Below are the code and all the weights of a small trained network. Each question names an input and a target symbol and asks about switching units off, where a switched-off unit gives its printed mean instead of its output.

import numpy as np


def w(rows, s, z=0):
    codes = np.array(rows[::2]) - 128.0
    scale = np.full(codes.shape[1], s)
    scale[-1] = z or s
    return codes * scale


def f(y):
    return np.maximum(y, 0)


def softmax(a):
    e = np.exp(a - a.max(-1, keepdims=True))
    return e / e.sum(-1, keepdims=True)


def log_softmax(a):
    a = a - a.max(-1, keepdims=True)
    return a - np.log(np.exp(a).sum(-1, keepdims=True))


def net(x, mask):
    ids = ['βελμστψω'.index(c) for c in x.split()]
    T = len(ids)
    res = E[ids] + P[:T]
    u = 0
    for l in range(3):
        q, k, v = (res @ M[l].T for M in (Q, K, V))
        z = softmax(np.where(np.tri(T) > 0, q @ k.T / 2**0.5, -1e9)) @ v
        res = res + np.where(mask[u], z, O[l][:, -1]) @ O[l][:, :-1]
        u += 1
        y = f(res @ A[l][:, :-1].T + A[l][:, -1])
        res = res + np.where(mask[u : u + 8], y, B[l][:, -1]) @ B[l][:, :-1]
        u += 8
    return log_softmax(res[-1] @ U[:, :-1].T + U[:, -1])


Q, K, V, O, A, B = {}, {}, {}, {}, {}, {}
E = w([
[177,198,47,148,104,129,130],'β',
[169,92,208,191,94,117,91],'ε',
[100,201,20,61,182,59,66],'λ',
[121,159,100,147,100,89,58],'μ',
[223,83,97,158,209,132,149],'σ',
[171,141,91,56,196,246,91],'τ',
[174,117,114,64,56,204,48],'ψ',
[84,60,163,124,3,127,155],'ω',
],0.014)
P = w([
[185,191,132,120,70,83,136],'0',
[117,98,107,156,208,98,82],'1',
[103,146,253,98,149,73,132],'2',
[206,75,84,108,89,105,113],'3',
[91,83,96,135,190,167,104],'4',
[148,201,176,107,143,111,167],'5',
[176,118,74,106,163,88,124],'6',
[142,122,20,195,143,180,133],'7',
[142,186,186,70,107,163,125],'8',
[149,84,122,135,69,117,124],'9',
],0.013)
Q[0] = w([
[62,255,153,172,112,180,234],'L0H0',
[204,148,100,41,56,100,212],'L0H0',
],0.0049)
K[0] = w([
[254,202,179,94,140,53,112],'L0H0',
[137,153,75,168,204,129,49],'L0H0',
],0.0077)
V[0] = w([
[112,90,124,166,27,47,106],'L0H0',
[177,201,118,231,170,122,1],'L0H0',
],0.0062)
O[0] = w([
[62,151,146,116,163,92,204,21],'L0H0',
[105,50,254,125,112,87,80,252],'L0H0',
],0.014,0.0036)
A[0] = w([
[113,73,88,137,105,99,124,251],'L0N0',
[152,107,72,245,126,114,107,62],'L0N1',
[118,151,150,159,67,128,83,170],'L0N2',
[90,151,185,127,127,124,120,53],'L0N3',
[102,64,117,139,129,189,150,139],'L0N4',
[108,98,120,168,210,189,134,149],'L0N5',
[141,100,129,197,164,195,89,118],'L0N6',
[47,122,106,157,107,102,103,152],'L0N7',
],0.011,0.003)
B[0] = w([
[111,138,108,218,203,134,79,207],'L0N0',
[121,163,79,96,120,122,64,176],'L0N1',
[172,126,28,21,109,124,161,222],'L0N2',
[170,76,95,94,158,82,179,161],'L0N3',
[192,235,13,163,143,96,122,183],'L0N4',
[79,151,164,153,35,1,128,200],'L0N5',
[78,139,63,125,35,100,50,254],'L0N6',
[184,224,136,80,234,160,136,170],'L0N7',
],0.0072)
Q[1] = w([
[170,168,96,38,170,124,198],'L1H0',
[2,170,163,94,170,236,188],'L1H0',
],0.0071)
K[1] = w([
[185,158,128,127,85,254,199],'L1H0',
[213,103,229,105,138,77,127],'L1H0',
],0.006)
V[1] = w([
[2,178,147,109,136,154,48],'L1H0',
[70,72,96,117,131,42,124],'L1H0',
],0.008)
O[1] = w([
[140,192,45,45,96,15,162,254],'L1H0',
[1,16,78,60,145,176,82,219],'L1H0',
],0.0085,0.0073)
A[1] = w([
[111,64,117,138,99,132,82,102],'L1N0',
[30,79,59,111,146,31,94,54],'L1N1',
[111,189,146,137,100,143,181,186],'L1N2',
[193,151,143,174,120,165,136,1],'L1N3',
[142,121,88,254,152,106,69,83],'L1N4',
[65,116,205,108,157,163,116,147],'L1N5',
[143,148,17,85,90,183,186,183],'L1N6',
[151,157,119,171,135,95,83,135],'L1N7',
],0.0083,0.0024)
B[1] = w([
[162,87,152,170,130,52,227,169],'L1N0',
[208,86,54,76,116,147,94,251],'L1N1',
[197,61,158,133,228,131,42,132],'L1N2',
[120,26,117,150,254,239,110,131],'L1N3',
[34,223,174,73,223,80,68,151],'L1N4',
[200,239,89,107,167,59,237,135],'L1N5',
[48,33,161,173,185,124,175,203],'L1N6',
[87,86,42,90,148,179,203,158],'L1N7',
],0.0062,0.022)
Q[2] = w([
[147,254,157,172,171,197,151],'L2H0',
[159,28,121,186,135,154,125],'L2H0',
],0.0063)
K[2] = w([
[253,128,169,117,149,85,148],'L2H0',
[52,181,82,61,207,161,124],'L2H0',
],0.0058)
V[2] = w([
[72,131,127,163,1,175,176],'L2H0',
[51,124,124,153,33,107,128],'L2H0',
],0.0087)
O[2] = w([
[174,31,67,204,11,57,103,7],'L2H0',
[166,225,198,172,192,164,109,108],'L2H0',
],0.011,0.02)
A[2] = w([
[82,210,109,150,157,115,177,130],'L2N0',
[70,205,108,97,92,169,72,3],'L2N1',
[122,130,203,228,71,230,54,107],'L2N2',
[134,110,125,129,208,210,123,104],'L2N3',
[69,111,176,178,29,44,109,120],'L2N4',
[77,119,67,57,145,140,125,73],'L2N5',
[141,194,75,133,210,117,9,186],'L2N6',
[179,152,138,253,43,85,98,163],'L2N7',
],0.0071,0.005)
B[2] = w([
[145,164,41,175,122,120,174,158],'L2N0',
[60,104,167,68,88,100,33,162],'L2N1',
[114,164,179,156,216,57,156,128],'L2N2',
[139,73,136,207,107,99,107,194],'L2N3',
[181,93,95,158,240,64,105,128],'L2N4',
[195,151,79,103,157,114,117,251],'L2N5',
[119,42,182,105,91,178,175,240],'L2N6',
[162,83,78,214,254,96,131,128],'L2N7',
],0.0084,0.028)
U = w([
[170,255,167,103,168,102,138,222],'β',
[32,187,135,27,52,87,173,54],'ε',
[19,96,220,94,101,105,167,134],'λ',
[81,156,185,98,60,183,143,165],'μ',
[182,75,117,147,69,187,181,61],'σ',
[136,163,163,161,186,67,59,141],'τ',
[30,161,88,169,141,154,178,213],'ψ',
[115,141,178,174,234,153,59,2],'ω',
],0.0067,0.0052)

Each question gives the input, a string of symbols that net reads in full, and the target symbol t.
The units are the heads (2 rows each of Q, K, V and O) and the neurons (one row each of A and B). Each row of codes is followed by its name. A weight is (code - 128) times the scale printed after its matrix; where a second scale follows, it is the last column's (O, A, B and U).
mask holds one flag per unit, layer by layer, with each layer's heads first. A switched-off unit (its flag False) gives its mean, the last column of its rows in O or B, instead of its output. The means were averaged over made-up inputs and are rounded, as every weight is.
A unit's drop is (log p(t) with every unit on - log p(t) with that unit switched off) / (log p(t) with every unit on - log p(t) with every unit switched off).
The circuit of an input: a set's keep is (log p(t) with only the set's units on - log p(t) with every unit switched off) / (log p(t) with every unit on - log p(t) with every unit switched off). Starting from the 12 units with the biggest drops (on a tie, the unit counted first), units are removed one at a time, each time the one whose removal leaves the highest keep (on an exact tie, the one counted first), for as long as the keep stays at least 0.8.
units of the circuit, in order: the units of the circuit, biggest drop first
most important unit: the unit with the biggest drop
k most important neurons: the k neurons with the biggest drops, biggest first
k most important neurons of layer l: the k neurons of layer l with the biggest drops, biggest first
input τ λ λ σ λ τ τ λ, target ε: units of the circuit, in order => L2N1, L2H0, L1N1
input τ ψ λ ω ε σ σ ω τ β, target ψ: 2 most important neurons => L1N1, L2N5
input λ λ ε τ ω τ τ, target ψ: units of the circuit, in order => L0H0, L1N6
input ω ε ω τ β, target ψ: most important neuron => L2N0
input τ σ τ μ, target ω: units of the circuit, in order => L2H0, L0N5, L1H0, L0N6
input λ τ λ μ τ τ τ, target σ: units of the circuit, in order => L0H0, L2N6
input τ σ λ, target β: units of the circuit, in order => L1H0, L0N5
input λ λ ψ ε, target ε: 2 most important neurons of layer 0 => L0N7, L0N2
input τ τ ψ, target β: 3 most important neurons of layer 0 => L0N2, L0N5, L0N3
input τ ψ λ, target β: units of the circuit, in order => L1H0, L1N6
input τ ω ε ω τ τ ω, target σ: 2 most important neurons => L0N5, L0N0
input λ μ τ τ μ ω, target β: units of the circuit, in order => L2N6, L0N6
input ε μ ω ψ λ, target ψ: units of the circuit, in order => L0H0, L2N0
input τ ω β ε ω β τ μ, target ε: 3 most important neurons => L1N4, L0N1, L2N1
input β τ ε, target β: 2 most important neurons => L2N6, L0N6
input τ λ ω σ, target ε: units of the circuit, in order => L2H0, L1H0, L1N1, L0N2
input ψ ψ ψ σ τ τ μ σ τ, target λ: 4 most important neurons => L2N5, L1N1, L2N1, L0N7
input μ σ τ τ ψ, target σ: 2 most important neurons => L0N6, L1N1
input τ σ τ ψ, target ω: 2 most important neurons of layer 1 => L1N4, L1N6
input λ τ λ τ τ ε ε, target σ: 2 most important neurons => L0N5, L0N6
input τ ψ τ ω τ λ ω ψ, target ψ: most important unit => L1N6
input ω τ τ τ σ, target ε: most important unit => L0N5
input β ψ τ ω σ ω β, target ω: units of the circuit, in order => L1H0, L1N4, L0H0
input β ω ω λ, target ψ: units of the circuit, in order => L0H0, L1N6
input σ σ τ ω, target ω: 2 most important neurons of layer 0 => L0N5, L0N0
input τ τ τ ω τ, target ψ: 2 most important neurons of layer 1 => L1N6, L1N7
input ω τ ε σ τ τ τ, target σ: units of the circuit, in order => L0H0, L1H0, L2H0
